Each row is followed by its class.
[ -86   64  107  103  -24  -43  127  -98   80 -157   60  183 -112  213
  180 -137  193  -49   72  240  -65  -55   16   89   26 -115 -101   -3
   31 -111  -29  131   64   20  168   78    8  -35]	z_458
[  66   66 -102  -58  -48  -41   48  -34  -46    8  152  124   96  -26
   92  160  -73  -77 -182  -18   89 -123  -18 -133   68   15   91  -60
  -59   36 -107  -61  203  -54   26  -70   56 -173]	z_251
[-117  -59   40 -159 -115  183  -70   35 -275  -75   17  -40  140 -112
 -148  341 -372   27   72 -565  -81   -6  114 -171 -203   52  -63 -258
  -39  -61   49 -137 -216  200   37  103   53   44]	z_434
[   3  297  179  117   79 -123  210 -126  136 -210   90  277  299  319
  274 -188  239 -222  -73  422  102    1  -81  103   56 -195 -136  118
 -121 -118  -66  153  327  165  161 -310 -180 -270]	z_64
[-133 -152 -128 -194   14   -9  -69   93 -290    2   10 -109   47  -85
 -292  421 -488  114  -74 -555  -71   50  115 -162 -203  -78  -40 -140
   35   75  -19  -65 -199  225   51  222   54   58]	z_668
[  14  195   76 -101 -156   50  131    0  -18  -68    4   15  244   50
  132 -104  -36 -182   54 -169    6  -35   46  -49    7   43  -66  -13
 -167  -62    2    9   71  114   77 -154   -7 -131]	z_918
[-132 -380 -168  162  206    2 -104   31  -73   59  159 -187 -455   58
  -98   34 -142  285  142    8 -223  -93   66   26  -92  106  165   27
  229  -24  133  103 -233 -228 -132  535  157  247]	z_458
[ -35  261  190   64    2  -50  184  -94   46 -183   89  192  302  215
  178 -113  127 -175 -113  242   22  -20  -23   58   16 -117 -135   12
 -117 -126  -84  107  217   85  171 -218 -130 -197]	z_565
[ -82  129  -52 -248  -57   -9  118   42 -165   27   87  -28  266   -2
   56   85 -250 -125  -70 -461   62   52   19 -122  -69  -94 -102  -59
 -139   56  -14  -33  174  245   39 -105  -46 -189]	z_251
[  75  237   93  190   86 -136  204 -162  141 -149  284  341    7  268
  286 -187  312  -96 -205  592   68  -95  -90   59  197 -121   -6   60
  -38  -55 -183   89  457 -168  134 -132  -59 -235]	z_490
[-109  382   -2 -249  -10 -312  242   47  -42  -53   61  314  769  220
  143  250 -124 -211 -296  -66  240   44  -61  -72  -29 -416 -152  172
 -135  -38 -102  187  467  476  219 -557 -199 -502]	z_995
[ -73 -364  -49  170  -10  223 -105    3  -21 -109   99 -193 -528  -18
 -114  -79 -144  201  295  -82 -299 -138  117   14 -136  247   27 -106
  112  -62   94  -61 -381 -262  -38  593  265  345]	z_251
[-101  311  125 -211 -172   44  186   12 -227  -97  -15  151  454   64
   47  183 -190 -200  -60 -328   35   62   82  -94  -97 -157 -231 -145
 -156  -71  -16    6  167  337  189 -235 -136 -209]	z_452
[ 134 -216  -87  332  228 -124  -20  -26  291   90   88 -171 -487  166
  138 -477  330  241  217  687 -113  -95  -69  263  123  132  200  267
  169   19   22  206  -93 -407 -153  357   33  272]	z_452
[  99 -387 -150  272  198   64 -111   52  107   54  215  -91 -514  -85
   -4  -27   22  216   16  284  -93 -257   -4  -22   77  288  217  -36
  142   58  -14  -67 -129 -470 -137  542  275  290]	z_251
[   0   92   45 -110 -170   83  121  -33  -55 -174   25  110  148   66
   76  -16   46  -69  134 -158  -60  -11   76  -69  -44   14  -97  -96
  -93  -76   21  -23  -24  131   94  -79    7  -63]	z_434
[ 104  -17  -87   44  -23 -105   35   60  127  100  179   53   19  -43
  107   41    8  -30  -80   95   97 -154  -21  -89  127   82  122   88
  -54   47    7   16   98 -150  -36  -54   75  -53]	z_321
[ -15    9   55  -51 -117   25   59  -96 -134 -138   65  135   61  108
   61   57  -66  -58   28 -116  -76  -28   37  -40  -78  -58 -114 -112
  -46  -70  -57  -21   -7  174  141   92  -54  -11]	z_64
[ 150  190  -48   77   11 -174  126  -56  153   20  131  258  119  140
  311 -126  372 -122 -147  425  153 -114  -76   44  203  -50   56  146
  -96  -36 -105  116  394 -141   64 -172  -75 -217]	z_668
[  71  558  109 -268 -180 -270  272  -50   90  -62   -4  424  783  165
  277  -39  116 -388 -306   62  376   64 -111  -70  165 -319 -106  133
 -326   10 -165   78  598  426  251 -722 -261 -558]	z_918
[-132  307  -10 -176  -30 -235  142  -33 -227 -113   79  409  551   44
   28  584 -272 -140 -459 -132  233   65   -2 -169  -35 -363  -67  -56
  -91   32 -116   17  396  423  241 -406 -104 -515]	z_452
[-107  -43 -120 -167  -18  -95   -2  174  -80   67   49 -158   91  -62
  -27  123 -158   76   -9 -303   19  -41   56  -97 -105  -45   32    3
    7    6   82   59   -6  164  -42   41   27   48]	z_434
[  70  212  155  -56 -158   14  131  -69  -27 -128   76   99  251  131
  168  -91   84 -175   15  -16   -4  -24   23    0  -24   -4 -133  -55
 -156 -112  -44   -3  167  -27   97 -122  -99  -95]	z_458
[   0  -77   79  -55 -191  152   63   80 -105 -138   70  -59  -10  -43
   48   29 -180  -15  132 -405  -99  -68  118 -119 -144  135  -51 -150
  -64  -30   19 -131 -199   96   64  207  176  128]	z_565
[ -40  527  177 -316 -245  -15  216  -59  -88  -69  -51  187  718   39
  146   78 -170 -330 -114 -343  169   44  -11 -187  -59 -115 -194  -66
 -317  -98  -98    5  296  396  200 -566 -184 -381]	z_251
[ -10 -150  -77   53   59  -50  -25   80   42   75   58 -225 -113  -30
  -20 -150  -89  128   99  -91  -64  -40   17   16  -26  120   52   62
   55   15   53   63 -113  -94 -100  177   54  162]	z_565
[ -59  -62   42   97  -39   72   48 -126    2 -128   24  105  -87  134
   25  -65  -56    4  116   60 -143  -32   36   -2  -31   -6  -36  -34
   29  -79   59   44 -152   79  103  116   60   26]	z_458
[ 119   11   75  314   16    6  122 -168  350 -162  109   51 -335  286
  347 -614  506  -22  235  649 -104 -116  -58  246  149   55   -3  173
   32  -82  -15  143   24 -194   61  117   32   77]	z_104
[  -8   68 -102 -183  -32 -161   81  104    5   64  -21  -33  266  -13
   92   85  -21   53  -56  -70   95   19  -73  -45  -38 -137  -20  100
    5   23    8   58  128  162  -45 -188  -72  -69]	z_104
[ -62 -182   17  182   13  218  -42  -10  -86  -42  150  -52 -330   62
  -17  -50 -149   71  264  -72 -187 -105   71   56  -46  159  -40  -87
   66  -38   92   -6 -202  -93   21  375  126  192]	z_321
[ -36  127  -78 -335 -233  -12  -16   87 -365   27   34  109  367 -201
 -177  599 -481 -105 -188 -737  115    5  102 -336 -149  -53  -62 -260
 -111   61  -71 -214  127  291   85 -205   47 -184]	z_434
[  56  -17  -84 -290 -209  144 -111  137 -221  106   12 -244   71 -364
 -169  302 -402  -25 -145 -711    0  -82  125 -279 -130  270  104 -237
 -137   77  -22 -247  -55 -118 -113  130  173   45]	z_251
[  82 -252  -82  236   91  -37  -72   15   30    4  257   66 -316    0
  -33  124  -44  174  -60  146  -35 -185    4  -59   50   97  188  -65
   96   49  -52  -55   11 -240  -60  306  207  103]	z_434
[  99  427   96 -153 -173  -79  252 -116   87 -146   13  257  420  249
  407 -277  314 -260  -32  204  137    6  -57   74   73 -207 -143   94
 -229 -118 -110  115  373  268  185 -435 -186 -300]	z_434
[ 123  157  -28  127   53 -190  242 -125  161 -118  271  380   68  320
  366 -219  378  -85 -163  635  124  -99 -115   72  205 -180  -15  137
  -45  -69 -156  131  467 -131  150 -176  -92 -207]	z_565
[ -56  627  187 -431 -321 -123  249  -82  -95 -120 -106  253  819  -10
  173   91 -172 -347 -160 -401  201  105   -3 -199  -25 -233 -295  -45
 -346  -80 -133   28  330  566  268 -659 -266 -443]	z_490
[ -41 -121  -97   21  146 -113   34    1  -75  -63  132   14  -99  152
  -16   58    3  170  -86  183  -71  -30   -1   50  -43 -160    8   30
  177   -3  -86  107   41    3   11  172    3  -14]	z_995
[-133  120  102   23 -100   27  160  -42  -48 -127   19   89  124   51
   97   18  -39 -124   30 -123  -50   -6   63  -36  -43  -69 -149  -72
 -133  -77  -25   98   -4  169  145  -70    7 -118]	z_668
[ -77  357  -16 -368 -188 -146  129   94 -147   52  -78   23  754  -53
   -9  306 -344 -199 -235 -618  214   96   41 -201 -109 -173 -104   37
 -231   39  -76   25  233  411  109 -470 -132 -344]	z_490
[  69  512   81 -425 -195  -51  231   30  -53   13  -57   87  691  -11
  202   -1  -52 -216 -110 -334  241  119  -73 -161   -8 -144 -132   -1
 -289  -45  -79   37  405  354   52 -653 -243 -308]	z_64
[ 215 -100  -63   -9  -58  -12    5   35   75   -6  154  -90 -151 -111
   77  -65   70   31  -63   32  -12 -156    4 -122   71  241  148  -63
  -25  108  -62 -137   -5 -248  -77  221  112  130]	z_104
[ -60  414  136 -157 -163 -118  270 -112  -62 -238   92  304  362  260
  183    1   99 -193 -110   -8   22   32   52  -32   -8 -247 -220    1
 -107 -134  -97   71  301  261  243 -301 -137 -325]	z_490
[-105   69   89   -8  -30   76   53  -39  -84 -102   68   99  140   30
   40  165 -153  -57  -19 -138   -1  -36    9  -49  -55  -21  -61 -107
  -76  -79    6  -10   49   79   63  -19   18 -119]	z_251
[   4  -74   60   32 -169  108   -2   51  -47  -89   80 -103  -83    0
    7 -106 -111  -41  194 -230 -156 -123  119  -52 -105  178  -18  -68
  -20  -51   55  -37 -128    0   60  225  159   82]	z_995
[  50   49  -77  -70  -34 -134   40   85  107   48   17 -110  119  -16
  134  -66  114   62   19    8   83  -37  -48   -2    1    4   59  140
  -42   11  -23  104  135  -39 -100  -87  -35   -2]	z_104
[  19  512    3 -333  -92 -216  188   94  -23   77  -12   53  838   82
  146   87 -152 -281 -221 -304  255   56  -24 -149  -50 -148  -14  188
 -245  -14  -37  111  413  341   47 -635 -198 -400]	z_458
[  36   74   69   60  -85  116   71  -65   43 -104   26   29   42   82
  146 -117   60 -104  186   -1  -78  -52   27  -17   -1  110  -14   -5
  -62 -124    9    6  -41  -57   40   -6   14   14]	z_64
[ 180  154  -41   51   34 -166  145  -19   51   57  218  170   57  125
  225   -5   69  -45 -185  287  182 -138  -96  -18  105  -17  108   70
  -30   47 -150   -3  328 -105   17  -96   17 -117]	z_251
[  -6  289  -31 -226 -138  -62  198   53 -161  -40  173  254  490  -33
   91  332 -247 -223 -289 -317  187  -62   23 -256   45 -147  -63  -75
 -223   40 -111  -54  350  290  141 -332  -26 -326]	z_918
[  -3   -6  -87  -97   -6 -117   53   37   30   43   19  -62  161   37
   23   11  -81   41  -22  -98   42   -9  -15  -34  -30  -56   45   96
  -47   -4   11   73   41   56  -61  -73   -1  -73]	z_251
[ 122    9  -60  -86  -91    5   15   56  -93   36  189   42   61 -131
   17  163 -194   -9 -100 -219   77 -114   35 -218   73   88   97 -110
  -71   63  -45 -113   73    3  -34    5   79  -58]	z_321
[  16 -222 -160 -102  -20   53  -94  179 -101  221   26 -326 -110 -102
  -32   66 -241  145  109 -452  -43  -76   51  -73 -119  210  163   -2
   78   65   42  -37 -223  -77 -143  311  132  263]	z_565
[  21 -508 -184  349  321   -5  -82  -70  181    2  233 -155 -667  203
   64 -315  240  335  206  569 -199 -155  -53  188   61  150  193  106
  239    4   43  134 -182 -467 -121  599  138  292]	z_251
[ -53   44   34   55  -42   98  100  -84  -46 -163   66  130  -26  192
  115  -74  -20    8  129  120 -101  -19   32   39  -65  -15  -91  -47
   26  -90  -21   37  -25    9  136  107    6  -37]	z_452
[ 146 -172 -134   74  -54   -5   18   17    2  -85  238   -7 -322  -44
   61   40   61  115  -45   28  -70 -137   53 -105   58  143  140  -96
   56   68  -89 -118   -7 -220  -47  253  225  137]	z_434
[  82   19    0 -276 -295  133  -27    6 -198   20  -66 -201  -36 -178
  -11  -44 -168   -4  228 -574 -110  -17  105 -133 -106  223  -61 -193
  -89   -4   40 -142 -139   21  -32  204    5  127]	z_104
[  71  256   72  -74 -118   -8  142  -71    8  -56   42  132  244  100
  213 -144  126 -114   37   94   16  -30   16  -15   33  -25  -40   40
 -135  -90  -28   73  163   82   70 -174 -117 -162]	z_452
[  -9   29 -132 -215   50  -64   -8  123 -140  112   51  -56  286   18
  -80  266 -269   42  -79 -332   72    8    4 -133 -122  -26   56   48
  -57   39   -1   18   54  127  -60  -47  -54  -55]	z_668
[-102   85  -56  -96  109 -155   14   76    0  120  -25  -11  268   65
    0  108 -102    7  -90  -23   54   32  -28   11  -36 -109   58  129
   34   -2   32  127   81  109  -36 -130  -92 -139]	z_452
[ -25  135  -18 -309  -56  -44   55   94 -162   36   88  -40  408  -36
  -56  251 -338  -35  -73 -473   79   -5   22 -198  -74  -18    0  -41
 -143   42  -14  -17   54  285   23 -130  -92 -100]	z_918
[ 221   71  -90 -180 -150  -56   65   49   -4   64  120  -18   92 -108
  114  -95   -9  -13  -60  -60   27 -125   28 -161   82  198  121  -54
  -65   53  -54  -93   63 -118  -67   33   10   11]	z_452
[ 125 -140 -124 -285 -333   75 -206  186 -196  190  -47 -294  170 -478
 -345  341 -561   48  108 -899  -12  -61  120 -381 -120  369  178 -187
 -123  112   59 -288 -216  -88 -179   96  142  178]	z_104
[  41   38   44 -245 -257  163  -24   45 -222  -11  -25 -197   82 -176
  -92    1 -237  -22  168 -542 -146   -4  141  -94 -132  164 -105 -175
  -69  -66   21 -118 -173   30   -9  115   16  130]	z_995
[ 130  623  249 -104 -253  -23  359  -79   79 -190   50  244  602  236
  389 -279  244 -376  -27   69  122   14  -57   24   66 -147 -274   41
 -303 -121 -126   55  545  220  201 -597 -184 -382]	z_104
[ -17  277  145  -41 -139    7  235  -55    7 -147   38  176  207  165
  223  -93   77 -238  -21  -28   37    0    3    5  -29 -114 -228  -26
 -177  -56  -68   57  235  229  199 -214  -64 -145]	z_64
[ 196  253    3 -142 -128  -65  180    6    9  -60  160  155  305   81
  194  -18   65 -201 -195  -49  145  -73   14 -135   89  -21    0   11
 -207   26 -165  -82  335   -3   91 -222   -5 -238]	z_918
[  48 -433  -99  149  111  126  -86  -79 -108 -139  241  -22 -578  -34
  -40   77  -55  201  -18   32 -179 -133   76  -89   -9  169  113 -244
  135   41  -21 -140 -198 -267  -18  625  207  217]	z_64
[-123  -61 -131   58  178 -162   65   19  -38    8   98  105   47  240
   43   71   -2  125  -31  190   -2  -10   -1   86  -33 -208   33  146
  121  -17    7  216   94  136   32   70  -57  -81]	z_452
[  72 -382 -179  141   71   51 -113   62  -37   99  202 -136 -533 -114
   16   47  -52  190  129   23 -114 -177   29  -54    3  253  197  -80
  120   61   54 -108 -158 -375 -129  507  246  291]	z_434
[ -57 -137 -112 -172  -29  -23  -62  142  -22  140   30 -214   10 -107
  -78   74 -228  107   40 -292  -62  -60   19 -113 -103   46  105   41
   46   49   38   28 -148   33  -75  148   67   88]	z_995
[-245 -234 -136  -24  217   -3  -67   73 -190   54   65  -14  -76  -10
 -159  384 -360  132  -36 -266   -4    8   19  -50  -77 -140   15  -29
   92   82   64   59 -114  250   14  222   49   29]	z_918
[   1  125   12 -120  -82   -5   59   84 -154   18  154   89  223 -167
  -20  331 -226  -61 -204 -274   48  -87   54 -246   -1   59   34 -168
 -103   56  -64  -92  178    9   14  -45   35 -139]	z_452
[  77 -152   -5  -29 -105   49    5   -4    8 -111   81 -105 -217   51
   71 -122    5  103  151  -71 -121  -88   51    7  -61  153   25  -83
   92   -7  -41  -76 -287  -46   33  305   97  236]	z_565
[ 139 -545 -187  324  322  -53 -178   30  234  110  125 -329 -668   28
  -14 -292  155  361  265  474 -151 -129  -48  173   42  249  275  149
  236   57   89   47 -368 -497 -261  551  183  453]	z_434
[  22 -353 -181  173  257  -60 -146  -15  167   87  115 -187 -488  116
   40 -224  136  261  195  370 -131 -123  -53  164   64  112  237  149
  243   24   52  144 -191 -319 -141  468   63  272]	z_458
[ -55  255  -44 -318  -73 -142  113  152 -104  176  -15    9  697  -33
   63  263 -326 -221 -154 -493  222   51  -29 -130  -67 -224  -57  106
 -147   45   -4   35  230  400   33 -474 -104 -348]	z_995
[  95 -174 -134   68  132  -86   44   40   73    0  113 -140 -266  104
  120 -231  118  207   90  258  -57  -24   -4  107   28   44  108  109
  121   38    3   78  -79 -182 -130  306   29  172]	z_452
[  71    9   47   25 -177  -59  122 -117  163 -169   32   93  -34  172
  258 -318  272  -38  103  250  -82  -73  -16   53   78   12  -13   39
  -11  -99  -84   64  -82  -29   99   70  -22   28]	z_565
[-113  -32   46 -228 -272  174   73   40 -253 -207   30  -48   70  -87
  -19   93 -221   -6  120 -605 -161  -14  171 -198 -162   67 -161 -282
  -51  -75   34 -114 -198  243   97  173   77   48]	z_565
[  62 -330 -197    7   28  -36 -110   71 -214  109  103  -66 -362 -157
  -69  349 -213  213  -97 -164  -79 -111   81 -129  -62  176  179 -135
  166  107    3 -150 -171 -210  -82  506  219  185]	z_452
[  52    7   84  282  107 -127   94 -196  261 -202   68  155 -177  344
  208 -388  404   18   85  694  -93 -102  -49  205   81  -37    8  162
   61 -107  -39  189   60 -135  106  110  -36  -58]	z_104
[  -7  241   -4 -110   90 -231  116   34   10   12   14  117  469  141
   80  144  -19  -40 -187   62  184   69  -94   28   11 -200  -35  132
  -59   -3  -81  135  235  180   29 -322 -201 -236]	z_668
[ 135  198  115  -20 -167  159  166  -88   28  -70    1  -39   62   49
  232 -334  108 -179  105  -10  -22   -5   19   39   -4   91 -142  -45
 -190  -66  -20  -16   57  -33   69  -76  -58   14]	z_64
[  43  404   95 -435 -323  128  137  153 -318   61  -97   -9  839 -181
   10  341 -389 -329  -96 -856  136   78  118 -258 -157   39 -185 -176
 -327  -18   11 -185  168  301   31 -441 -109 -266]	z_452
[  55 -596 -244  326  196   94 -195    1  -26   25  292  -85 -721   11
  -86   84  -91  307  131  163 -208 -217   59    6    4  246  286  -55
  285   42   79  -93 -272 -521 -170  726  332  319]	z_458
